Each row has a class, written after it.
[ 66 -21  28 -23  53 -81  62 -24   6  43 -33  15  26 -66   3  44 -32  39
   9 -14 -17 -28  11  13  16  -3 -14 -19  40 -32 -12 -26]
Q_704
[ 17 -21  23 -88  36  -3  35  37  27  53  12 -11 -11  -7  11   9 -44  13
  24  34 -73 -40  64 -27 -17  12  13  25  52   7  41   0]
Q_117
[ 48  -3 -77 -31 -16  37  -9   5  11 -38   0 -22 -16 -53  19  -3  13   6
  24 -10  21 -12  36  10  23  12 -42  34  14  -8  -7  12]
Q_704
[-19 -33  10 -12 -16   0  37  18 -33 -39  -6  11  32  32  -7 -32 -26  37
  -9  17 -15 -24  53 -28  60  16 -37  49  26  44  40  -9]
Q_704
[ 18 -33  18 -50  32  29  38  46 -13  20  32   4  12 -20   4   3   0  54
  15  24 -22 -19  32   3  41  82 -55  83  37  81   5  11]
Q_473
[-33  25 -44 -47 -35  -1 -14  -9  71  57 -48  27  -6 -20  20  47   0  -4
 -20 -41 -42  46 -18  14 -34 -20 -26 -90 -28  24 -15  -7]
Q_196
[ 25  22 -24 -41  21  25  -9 -11 -43   5  19 -19 -28 -83  58 -26 -26  33
  -2  16 -40 -10  -1  34  -2   3   7 -18  51 -47 -11 -38]
Q_357
[ 23  14 -66 -34  19  92 -32  20 -14 -42  18 -21 -22 -30  40 -27  48   7
   7  23   6  -6  44  12 -13  -4  23  36  18  19 -32  -2]
Q_795
[ 41  -9 -39 -48  29  30 -11 -32  31 -47  16 -51   3 -27   7   9  24   8
   2  19  14  19  17  31 -15 -18   3  36  51  15 -55 -16]
Q_604
[ 29 -11 -59 -34  10   0 -35  42 -16 -12   9 -11  -5 -13 -38  30  44  12
  16  13   6  42  -3   3  16 -15 -53   1  40 107 -73 -21]
Q_795
[ 20 -12  21 -25  -4  -9  16  40 -78  16  19  -5  31  13 -28 -12 -30  38
  23  29 -27 -39   8  15  19  34  -8 114  40  26 -10  33]
Q_24
[-47   7  30  26 -54 -51  17  -3 -15 -15  29  12  45  44  -3  35 -18  -7
 -15  -4  15 -22 -34  43 -24 -40  60  37 -75 -43  21   2]
Q_357
[  6 -42  28 -10  36 -70  44  23  48  21  16  11   6 -31   6   1 -28   7
  20  -5 -17 -35   6 -26  17   9 -34  20 -32  38   9 -22]
Q_195
[-16 -19 112  31  16   9  30   1 -20  12  24   2 -20 -21  17  -1  20  26
  -4  -5  24 -18  24   1  37  76 -35  -1 -26  43  29   5]
Q_196
[ 38  24 -79 -45 -16  80 -17 -16  33 -57  -5 -15  18 -62  42   1  29  10
  22  -1   2  -2  38  45   6   3  10  60  39  -1 -36  24]
Q_604
[-42  17 -47 -37  35   6  -2   4 -73 -38   9  36  17  49 -21   9  58  29
   4 -27 -20   1  13  51  -9 -42 -13  -2  63  77 -87  -9]
Q_24
[ -5   3  48  10  -1 -28 -10   0  10 -14 -10  41  17 -31  48  -7  53 -16
  21 -20  30   6  27  34  19 -50 -49 -75  -8  14 -18  12]
Q_241
[ 54  14   7 -20  44  12  39  16 -15   6 -20  14  60  51  11 -32  39 -34
  36  21   2  -8  21  -1  11 -58  31 -26  10 -10   6   1]
Q_704
[ 32  38 -47 -65   9  18  -7 -49  51 -49 -38 -41   7  -1   8  14   7 -58
  23   7  31  18  -9  22  -4 -28  29   6  42   2 -23 -13]
Q_195
[ -6 -20   1  14 -37 -71  67  32  39  62 -31  17  -3  39 -38  37 -16   8
 -20 -42 -34  -7  23 -41  11 -15  -6  -9 -31 -15  48  44]
Q_704
[   2  -27  110   44   81   -8   11   29 -100   11  -10  -18   21    5
  -23  -37  -81   54  -48   55   60  -38  -18   -1  -46   45   41   57
   19  -12   16  -76]
Q_24
[ 35 -16 -25 -61 -15 -40  10  15  -7  27  -8   6  53  20 -50   6 -24  -6
  33  -6 -11 -23  17  -8  10   7  -5 -43  60 -28 -28 -21]
Q_117
[  9  47  11 -23 -34  53 -19  69 -65  11 -29  -1   8  21  42 -58  -4  -7
  -1  13  13  12  20  20  -5  -2   7  24   5  10 -10  20]
Q_24
[  1 -11  49  51 -39 -28  37  36 -28 -33  34  10  49  18  -8 -13  19  10
   5   2  23   8  30  -5  56  19  -3  20 -40  52 -17 -14]
Q_704
[-69 -11 -45 -18 -41 -22  59  21  12 -45  13  30  40  18   3  33  48   6
  -3 -42  -3  -5 -17  47  23 -10  -5  14 -21  70  -7  66]
Q_241
[ 58  -8 -54 -17  18  20  -7 -37  12 -25 -14 -53 -43 -76  28  -1  -6 -22
  39   2   3  -3   2  -6   2 -13  13 -45  33 -43 -18  24]
Q_98
[ 32   6  17 -70  16   3  40  36   0  50   2   8   8 -52  15 -22 -45  30
  22   1 -71 -45  45  -7  15  71  -5  59  24  20   4  -3]
Q_24
[-65 -12  -7   8   6  52   9  61   6  12  40  13  24  28 -14  64  30 -19
  11 -17  -8  25 -11  26 -25  10 -11 -36 -44  65   3  71]
Q_196
[ -64   -7   28   43  -46  -26   26   20   32   12   26   -4  -18   37
    3   48  -28   -3  -15  -16  -16   -5  -28    7  -38  -45   52   -5
 -108  -20   24   37]
Q_776
[ 43 -11 -25 -46 -27   2  15  89  16  -1 -26 -10 -10 -60  19 -14 -27  22
  10  -3  11  -4  60 -21   6  21 -30  12 -28  30   6 -18]
Q_704
[-37 -49  36   7  63   1  41   1 -14  24  -7  38  13 -26  24   8 -25  58
 -10 -14 -26 -28  26  -5   4  11 -23 -60  19   9  16   1]
Q_196
[  25  -53  -36 -102   38  -31   36   68   35   42   26   20    4  -51
  -19   10   -3   41   39  -10  -71  -69   56  -22  -33    4   -9   -5
   -5   46  -26  -18]
Q_117
[ 13  50  29   5 -40   4   8  25   0 -12 -55  39  69  47  -5 -37  47 -24
  21   7  51  13  35  19  24 -13  41  -6  32  10 -19 -11]
Q_241
[ 20   3 -33 -23   7  28 -15 -30  40 -30   1 -36 -16 -33  37 -25  25 -16
   3  24  19  27  10  17 -12 -38  18 -11  41  -2 -21  -2]
Q_241
[  42   -1    8   16    2 -101   -8  -19    3   24    1  -30  -42  -17
    2   22   22   17   -8    4   50    2  -61   38  -34  -54   -5   60
  -31    4  -65  -39]
Q_195
[ 46  43  28  27  14  58 -24  39 -47  -6 -33  21  29 -43  44 -23  17 -25
  16  15  52  -7   0  17   0  13  34 -37 -26 -18  18  -9]
Q_795
[-22  39  81 -39  18  20  33 -63 -22  10 -78 -20 -25  32  26  20 -74   0
 -40  17 -20   1  19   2  23  27   9  49 109 -11  89  28]
Q_24
[ 71 -10 -41 -37  14  23 -25  -7   4  -2  34 -39 -10  -1  14 -35  12   4
  26  32  19   9  10   2 -12  -4   6  15  20 -18 -36 -35]
Q_473
[ 39 -13  46  13  18 -68   1 -36 -27  25 -14  20  40 -35  -2   3 -16   2
  41   9 -15  -9 -13   8  52   8 -55 -44  40  -5 -38 -30]
Q_98
[ 14  23 -23 -28 -45   9 -42 -64  12   2 -27 -17 -15 -10 -33  21 -18   7
  -8  12 -33   5  26  -7 -11  -5  33   0  82 -27 -16 -28]
Q_117
[ 10   2 -37 -62 -40  -5 -22 -13  -7   4 -17  45  71  16 -34  31  30  10
  17  -2 -48  -1 -23  32  -6 -34 -14   6  -9  52 -36  14]
Q_473
[   1   31   19  -53  -27   11  -17   24  -25   37 -101   36    8   -1
   10   43   16   18  -33  -18   11   55  -18   32    1  -19  -61  -56
   35   67   -8   20]
Q_473
[ 30  21 -55 -16 -11  49 -14 -16 -15 -48 -13 -28 -32 -56  35 -25   8  12
 -12  11 -10  17  15   3 -10 -27  29 -10   5  11  -5 -27]
Q_704
[-28  40 -18   2  -7  16  15  38 -26  10 -44  41  -5  -5  78  -6  16  14
 -29 -27  22  26 -13  25  33  12 -41 -32  -9  41  15 -13]
Q_795
[ 39   0 -32  -7   9  29 -20 -37 -49 -37  15 -13 -17 -44  39 -13   7  30
  12   9  20   6 -17  33  16   6 -14  -4  35  -4 -16 -17]
Q_473
[ 24  44 -40 -22 -27   5 -15 -53 -33 -40 -15 -16 -38 -49  -2  25  -4  19
  15   3 -25  -7  -6  28   4 -31  51  19  60 -23   8 -14]
Q_357
[ 30  11 -40  36   4  50 -11   3  18 -17   8 -15 -11 -22  61 -45 -28   2
  29  13  57   2  21  -1  30  30 -17  82  14 -14  -1 -13]
Q_24
[  11    9 -111  -65   24   27    6   -2   45  -33   -1  -17   14   44
   14  -18   20  -13   48   15   -3   54  -35   10   23  -70  -19  -41
   37   73  -76  -56]
Q_776
[  4 -51  16 -36  17 -52  57  46  37  38  11  30  35  21 -65  72 -58  18
  39 -22 -29 -38  51 -31  27  61 -33  15  29   7  53  34]
Q_473
[ 15   7  46  15 -31 -23  -3  29  35  22  13  16 -17  19   2  38  -3   4
  33  11 -11  17  63 -20   7 -11   9  31 -12  29  26  10]
Q_473
[  14    7  -43 -108   47   34   38   38   -7   33   15   13   26  -15
  -17   11   39    3   12    1  -98  -12    9    3   15   41   -9  -10
   40   85  -19   10]
Q_795
[  17   42 -108  -35   -2  -23  -12   15  -11    8  -44   34   17   16
   14   30   40    3   22  -33   64   10  -52   66  -33  -46   -9  -29
   19    6  -63  -50]
Q_117
[ 26 -34  39 -68  47 -76  57  -5   2  28 -26  21  46 -21  77   5 -48  27
  15   2 -18 -43  -5  35  -7 -66 -16  35 -14   0 -13  12]
Q_24
[-35 -30  54  57 -46 -70  31 -29  37 -10  19   2   7  27   5  38 -19 -31
   7 -23  20 -49 -13  -1  23 -20  -5  68 -82 -44  64  83]
Q_195
[ 46 -14  30 -55  19  57  -3 -10  13  10 -54 -30  27 -45  -4 -30  -4  22
 -37  39 -28   6  11 -10 -14   2   4  24  39  32  -3   3]
Q_604
[ 37  -4  74  28  30 -63  32 -23 -21 -12   3  17  41   3  -2 -28  20 -10
  41  21   4  -9  18   1  26 -52  51 -56  41 -14  -4 -16]
Q_241
[-21  33  11  40   3  -1  14  12  28 -32 -23  21  41  20   5  33  11 -27
   9  -8  60   5   3  27 -10 -14  53  29 -15  11 -22  -7]
Q_195
[  4 -10 -60   6 -13  25 -19 -30 -20 -73  18 -38   4 -19  15 -19  -3  -5
  11   3  34   4   1  20  31 -13  -2  18  55 -22 -51  16]
Q_195
[-25  59  21 -40 -24  23   3  11 -18  -7 -19  40  74  47  -2  21  62 -23
   1 -15 -41  43  11  56  23 -16 -13 -33  39  65 -38  21]
Q_604
[ 49  -3 -31 -52  20  43 -18 -29  13 -40  23 -47 -24 -70  45 -62  -2 -12
  25  29  -6 -26  46   8 -16  -5  38 -22  51 -68   1 -10]
Q_241
[ 28  23 -33 -51 -10  11   6  39  13 -22 -46  17  52   0  16 -33  40  -3
  -4 -20  37   9  -1  29 -24 -26  13 -31 -37  34 -44 -42]
Q_604
[ 40   3  27  17  25  24   4 -16  55  -4  21  16  60  -8  42  -8  32 -25
  44  22   6 -13  18  23   8 -25   6  47 -32  -4   5  11]
Q_604
[ 33 -13 -26 -14   0  23 -21 -57  22   0 -22 -35 -37 -70  39  23 -23  20
   7  -4  36  13  -9  22  14  21 -48  -9  44 -33  -4   6]
Q_196
[ 32   9 -52 -96  -2 -50   0  38   4  39 -38   9  15  -4 -15   6  40   6
  20   1 -22  37 -24  36   3 -44 -62 -31  69  73 -60  -6]
Q_241
[  0  18  -5   2 -13  -2  -7 -29 -18 -49 -24   6  48  11  -8 -23   6 -11
   4   2  35  -6  -6  19  25  -4  13   9  29   3 -44 -30]
Q_195
[ 16   0 -52 -75  50   2 -14 -25 -18 -49   5 -46 -47 -50  21 -12 -28  -5
  10   2   3 -32  -4  22 -21   3 -11 -13  51 -28  -1 -37]
Q_195
[-22  -5  26  -7 -45 -33  40  86 -89  18 -18  10  -2   6  -9 -23 -31  61
 -24  -5  -5   1   2  -3  52  26 -33   8  31  41  16  -2]
Q_357
[-16  48 -45 -26 -18 -22  39  52  13  21 -31  52  57  43 -23  46   2  -3
  23 -59  42  -5   9  46  15  56 -17  50  15  27 -42  -3]
Q_24
[-56 -30  49 -33   4  25   5  24 -54  -5  25   5 -22   2  -2 -27 -40  38
 -22   4 -70 -52  60 -19   5  34 -36  50  15  34  47  37]
Q_24
[ 31  -1  92   3  -5 -84  -7 -14 -25  59 -19  48  34 -28  15  27 -21   4
  28  -4 -12 -27  -1  17  13 -25 -35 -62   8 -31   5 -19]
Q_117
[ 23  30  15   9 -43  39 -21   1   5 -68 -35 -22 -24   6   7 -57  78 -33
   9  15  72  30  24  -7  14 -32  30 -13  -5  60   3  -2]
Q_241
[-10  35 -54 -20 -27 -46  -9 -15   8  18 -55 -15 -79 -41  13  52   5  11
 -31 -48  12  50 -50  31  12  -8 -72 -20  46  39 -30   4]
Q_195
[ 14   2  -6  18 -75 -35   9 -42  55  26   4   2  -2  25   5  26  33 -22
  35 -33  15   4 -11   6  39  -6 -27  11 -51 -16   9  54]
Q_196
